Below is a small trained network, with its code and all its weights. Each question gives an input and a class and asks what happens when units are switched off, that is, made to give their printed mean instead of their output.

import numpy as np


def w(rows, s, z=0):
    codes = np.array(rows[::2]) - 128.0
    scale = np.full(codes.shape[1], s)
    scale[-1] = z or s
    return codes * scale


def f(y):
    return np.maximum(y, 0)


def log_softmax(a):
    a = a - a.max(-1, keepdims=True)
    return a - np.log(np.exp(a).sum(-1, keepdims=True))


def net(x, mask):
    res = np.array(x, float).reshape(1, 3) / 4 @ E
    y = f(res @ A[0][:, :-1].T + A[0][:, -1])
    res = res + np.where(mask, y, B[0][:, -1]) @ B[0][:, :-1]
    return log_softmax(res[-1] @ U[:, :-1].T + U[:, -1])


A, B = {}, {}
E = w([
[169,198,253,106,28,167,90,145,111,128],'x0',
[145,176,105,153,154,211,215,240,172,91],'x1',
[69,52,166,33,137,166,177,157,86,164],'x2',
],0.011)
A[0] = w([
[226,150,85,246,133,119,61,122,192,88,29],'N0',
[115,75,107,104,122,47,47,47,108,178,37],'N1',
[96,50,52,151,161,105,133,107,163,146,87],'N2',
[69,23,168,33,146,197,168,188,79,168,40],'N3',
[120,86,1,110,217,96,165,114,146,123,49],'N4',
[156,145,91,145,165,197,198,224,176,89,52],'N5',
[71,129,82,155,150,135,151,130,120,91,171],'N6',
[162,166,176,95,56,196,72,159,98,121,2],'N7',
],0.0093,0.012)
B[0] = w([
[129,42,38,190,184,116,82,153,255,115,224],'N0',
[109,128,220,81,236,72,242,105,120,37,229],'N1',
[135,159,144,68,93,187,134,251,130,138,220],'N2',
[147,39,26,226,145,59,22,177,194,61,248],'N3',
[219,171,151,50,108,215,52,219,118,158,243],'N4',
[63,154,250,80,213,16,211,72,92,22,234],'N5',
[152,141,137,127,42,116,156,131,56,190,213],'N6',
[205,244,138,12,113,145,28,189,172,87,192],'N7',
],0.0089,0.011)
U = w([
[84,150,205,90,173,45,197,99,126,97,97],'0',
[198,189,149,67,68,227,74,161,137,138,92],'1',
[118,84,4,212,142,77,72,139,175,113,89],'2',
[105,117,123,166,75,172,203,107,109,175,253],'3',
[26,152,90,158,116,136,158,74,111,207,107],'4',
],0.012,0.031)

Each question gives the input, the list of numbers given to net, and the class t.
The units are the neurons (one row each of A and B). Each row of codes is followed by its name. A weight is (code - 128) times the scale printed after its matrix; where a second scale follows, it is the last column's (A, B and U).
mask holds one flag per neuron, in row order. A switched-off neuron (its flag False) gives its mean, the last column of its row in B, instead of its output. The means were averaged over made-up inputs and are rounded, as every weight is.
A unit's drop is (log p(t) with every unit on - log p(t) with that unit switched off) / (log p(t) with every unit on - log p(t) with every unit switched off).
The circuit of an input: a set's keep is (log p(t) with only the set's units on - log p(t) with every unit switched off) / (log p(t) with every unit on - log p(t) with every unit switched off). Starting from all 8 units, units are removed one at a time, each time the one whose removal leaves the highest keep (on an exact tie, the one counted first), for as long as the keep stays at least 0.8.
circuit, biggest first: the units of the circuit, biggest drop first
most important unit: the unit with the biggest drop
k most important neurons: the k neurons with the biggest drops, biggest first
drop when u is switched off: that unit's drop, to one decimal
input [-2,2,1], class 3: circuit, biggest first : [N1; N7; N3]
input [-3,1,2], class 3: most important unit : N7
input [1,2,2], class 3: 3 most important neurons : [N1; N4; N5]
input [-8,-7,0], class 1: 3 most important neurons : [N4; N2; N5]
input [-8,-2,8], class 1: 2 most important neurons : [N4; N2]
input [-8,4,8], class 1: 4 most important neurons : [N4; N2; N0; N6]
input [-1,4,5], class 2: 2 most important neurons : [N3; N1]
input [3,-8,-8], class 0: 2 most important neurons : [N1; N3]
input [-4,3,5], class 2: 3 most important neurons : [N3; N7; N1]
input [0,-3,5], class 2: 2 most important neurons : [N3; N5]
input [6,5,-7], class 2: 4 most important neurons : [N0; N4; N2; N1]
input [-1,3,-1], class 3: 2 most important neurons : [N1; N7]
input [-6,-5,2], class 1: 2 most important neurons : [N4; N5]
input [4,1,8], class 2: most important neuron : [N3]
input [3,2,-2], class 3: 2 most important neurons : [N4; N3]
input [0,3,1], class 3: 2 most important neurons : [N1; N7]
input [-4,6,-3], class 0: drop when N5 is switched off : 2.6
input [6,-6,7], class 2: drop when N2 is switched off : 0.1
input [6,3,-7], class 2: drop when N4 is switched off : 0.5
input [-5,7,-4], class 0: drop when N5 is switched off : 2.9
input [4,-5,-1], class 0: most important unit : N4
